Below is a small trained network, with its code and all its weights. Each question gives an input and a target symbol and asks what happens when units are switched off, that is, made to give their printed mean instead of their output.

import numpy as np


def w(rows, s, z=0):
    codes = np.array(rows[::2]) - 128.0
    scale = np.full(codes.shape[1], s)
    scale[-1] = z or s
    return codes * scale


def f(y):
    return np.maximum(y, 0)


def softmax(a):
    e = np.exp(a - a.max(-1, keepdims=True))
    return e / e.sum(-1, keepdims=True)


def log_softmax(a):
    a = a - a.max(-1, keepdims=True)
    return a - np.log(np.exp(a).sum(-1, keepdims=True))


def net(x, mask):
    ids = ['αγδεζηθλμξπστψω'.index(c) for c in x.split()]
    T = len(ids)
    res = E[ids] + P[:T]
    u = 0
    for l in range(2):
        r = res
        for j in range(3):
            rows = slice(2 * j, 2 * j + 2)
            q, k, v = (r @ M[l][rows].T for M in (Q, K, V))
            z = softmax(np.where(np.tri(T) > 0, q @ k.T / 2**0.5, -1e9)) @ v
            o = O[l][rows]
            res = res + np.where(mask[u + j], z, o[:, -1]) @ o[:, :-1]
        u += 3
        y = f(res @ A[l][:, :-1].T + A[l][:, -1])
        res = res + np.where(mask[u : u + 4], y, B[l][:, -1]) @ B[l][:, :-1]
        u += 4
    return log_softmax(res[-1] @ U[:, :-1].T + U[:, -1])


Q, K, V, O, A, B = {}, {}, {}, {}, {}, {}
E = w([
[217,70,120],'α',
[149,155,106],'γ',
[142,249,111],'δ',
[162,123,79],'ε',
[181,237,123],'ζ',
[166,149,188],'η',
[160,122,159],'θ',
[141,114,163],'λ',
[120,183,177],'μ',
[47,126,66],'ξ',
[140,194,37],'π',
[174,42,133],'σ',
[106,136,207],'τ',
[146,134,140],'ψ',
[183,238,124],'ω',
],0.019)
P = w([
[217,172,145],'0',
[148,1,197],'1',
[158,37,209],'2',
[178,84,200],'3',
[117,107,117],'4',
[92,120,43],'5',
[109,58,172],'6',
[137,96,176],'7',
[156,107,188],'8',
],0.0036)
Q[0] = w([
[159,252,101],'0.h1',
[131,125,176],'0.h1',
[152,96,36],'0.h2',
[170,123,106],'0.h2',
[107,189,151],'0.h3',
[183,110,99],'0.h3',
],0.017)
K[0] = w([
[145,53,253],'0.h1',
[61,42,87],'0.h1',
[179,141,7],'0.h2',
[106,173,68],'0.h2',
[19,144,94],'0.h3',
[188,184,116],'0.h3',
],0.011)
V[0] = w([
[128,126,63],'0.h1',
[155,68,154],'0.h1',
[12,188,103],'0.h2',
[2,90,168],'0.h2',
[144,112,166],'0.h3',
[171,83,244],'0.h3',
],0.0084)
O[0] = w([
[158,157,68,112],'0.h1',
[141,52,181,133],'0.h1',
[122,78,254,90],'0.h2',
[232,191,116,2],'0.h2',
[83,109,103,124],'0.h3',
[44,96,80,113],'0.h3',
],0.0059,0.0061)
A[0] = w([
[201,125,254,57],'0.n1',
[155,18,99,3],'0.n2',
[122,225,58,83],'0.n3',
[26,141,225,163],'0.n4',
],0.0083,0.0029)
B[0] = w([
[93,103,86,250],'0.n1',
[147,227,191,210],'0.n2',
[166,81,159,247],'0.n3',
[138,205,5,254],'0.n4',
],0.015,0.0024)
Q[1] = w([
[247,118,82],'1.h1',
[188,201,213],'1.h1',
[103,37,166],'1.h2',
[186,241,186],'1.h2',
[106,244,104],'1.h3',
[183,30,28],'1.h3',
],0.014)
K[1] = w([
[205,59,100],'1.h1',
[186,183,189],'1.h1',
[83,131,176],'1.h2',
[215,179,142],'1.h2',
[184,111,3],'1.h3',
[78,151,170],'1.h3',
],0.019)
V[1] = w([
[133,254,196],'1.h1',
[193,146,158],'1.h1',
[80,76,102],'1.h2',
[227,52,70],'1.h2',
[91,38,142],'1.h3',
[103,138,194],'1.h3',
],0.011)
O[1] = w([
[207,220,197,139],'1.h1',
[175,122,192,148],'1.h1',
[157,212,82,82],'1.h2',
[5,169,254,201],'1.h2',
[85,171,100,3],'1.h3',
[146,190,126,31],'1.h3',
],0.0096,0.0061)
A[1] = w([
[135,153,162,4],'1.n1',
[163,116,161,29],'1.n2',
[142,73,176,47],'1.n3',
[85,116,2,3],'1.n4',
],0.0077,0.0056)
B[1] = w([
[129,71,30,151],'1.n1',
[5,184,81,184],'1.n2',
[238,186,85,211],'1.n3',
[187,163,229,254],'1.n4',
],0.014,0.0019)
U = w([
[118,131,127,27],'α',
[97,144,95,99],'γ',
[119,123,110,85],'δ',
[31,213,72,206],'ε',
[152,135,161,66],'ζ',
[130,139,89,94],'η',
[180,57,140,33],'θ',
[104,143,134,37],'λ',
[144,141,26,233],'μ',
[128,84,139,107],'ξ',
[69,164,161,64],'π',
[59,4,178,253],'σ',
[165,140,216,161],'τ',
[176,7,94,167],'ψ',
[127,133,108,79],'ω',
],0.011,0.0049)

Each question gives the input, a string of symbols that net reads in full, and the target symbol t.
The units are the heads (2 rows each of Q, K, V and O) and the neurons (one row each of A and B). Each row of codes is followed by its name. A weight is (code - 128) times the scale printed after its matrix; where a second scale follows, it is the last column's (O, A, B and U).
mask holds one flag per unit, layer by layer, with each layer's heads first. A switched-off unit (its flag False) gives its mean, the last column of its rows in O or B, instead of its output. The means were averaged over made-up inputs and are rounded, as every weight is.
A unit's drop is (log p(t) with every unit on - log p(t) with that unit switched off) / (log p(t) with every unit on - log p(t) with every unit switched off).
The circuit of an input: a set's keep is (log p(t) with only the set's units on - log p(t) with every unit switched off) / (log p(t) with every unit on - log p(t) with every unit switched off). Starting from the 12 units with the biggest drops (on a tie, the unit counted first), units are removed one at a time, each time the one whose removal leaves the highest keep (on an exact tie, the one counted first), for as long as the keep stays at least 0.8.
circuit, biggest first: the units of the circuit, biggest drop first
k most important neurons: the k neurons with the biggest drops, biggest first
top k neurons in layer l: the k neurons of layer l with the biggest drops, biggest first
drop of u: that unit's drop, to one decimal
input μ ε ψ μ ε μ π, target ψ: top 3 neurons in layer 0 : [0.n4 0.n1 0.n3]
input μ μ τ ε ε ζ, target τ: 2 most important neurons : [0.n1 0.n3]
input ε σ ε ε δ γ, target σ: circuit, biggest first : [1.h1]
input μ π ε ε μ α μ ε μ, target μ: circuit, biggest first : [0.n4 1.h2]
input ε ε μ η η γ θ ξ, target τ: circuit, biggest first : [1.n4 1.h1 1.h2]
input ε π ω π, target σ: 3 most important neurons : [0.n2 0.n3 1.n4]
input π ε λ θ ε ε ε μ σ, target τ: 3 most important neurons : [0.n2 1.n3 0.n1]
input ε ε ε, target σ: 2 most important neurons : [1.n3 0.n3]
input ε δ λ λ γ τ, target ε: 2 most important neurons : [0.n4 0.n3]
input ε ε π μ δ ξ, target τ: 2 most important neurons : [1.n4 0.n2]
input μ α μ, target μ: 2 most important neurons : [0.n2 0.n4]
input μ μ τ ε μ μ λ η ψ, target ψ: top 2 neurons in layer 0 : [0.n4 0.n3]
input π π ε θ δ τ ε τ ε, target τ: drop of 1.h3 : 0.0
input μ ω μ μ λ λ η, target ψ: most important neuron : [0.n4]
input ε π ε ω ζ, target τ: drop of 1.h2 : 0.1
input γ ε ξ π π μ η δ, target τ: drop of 0.n3 : 0.2
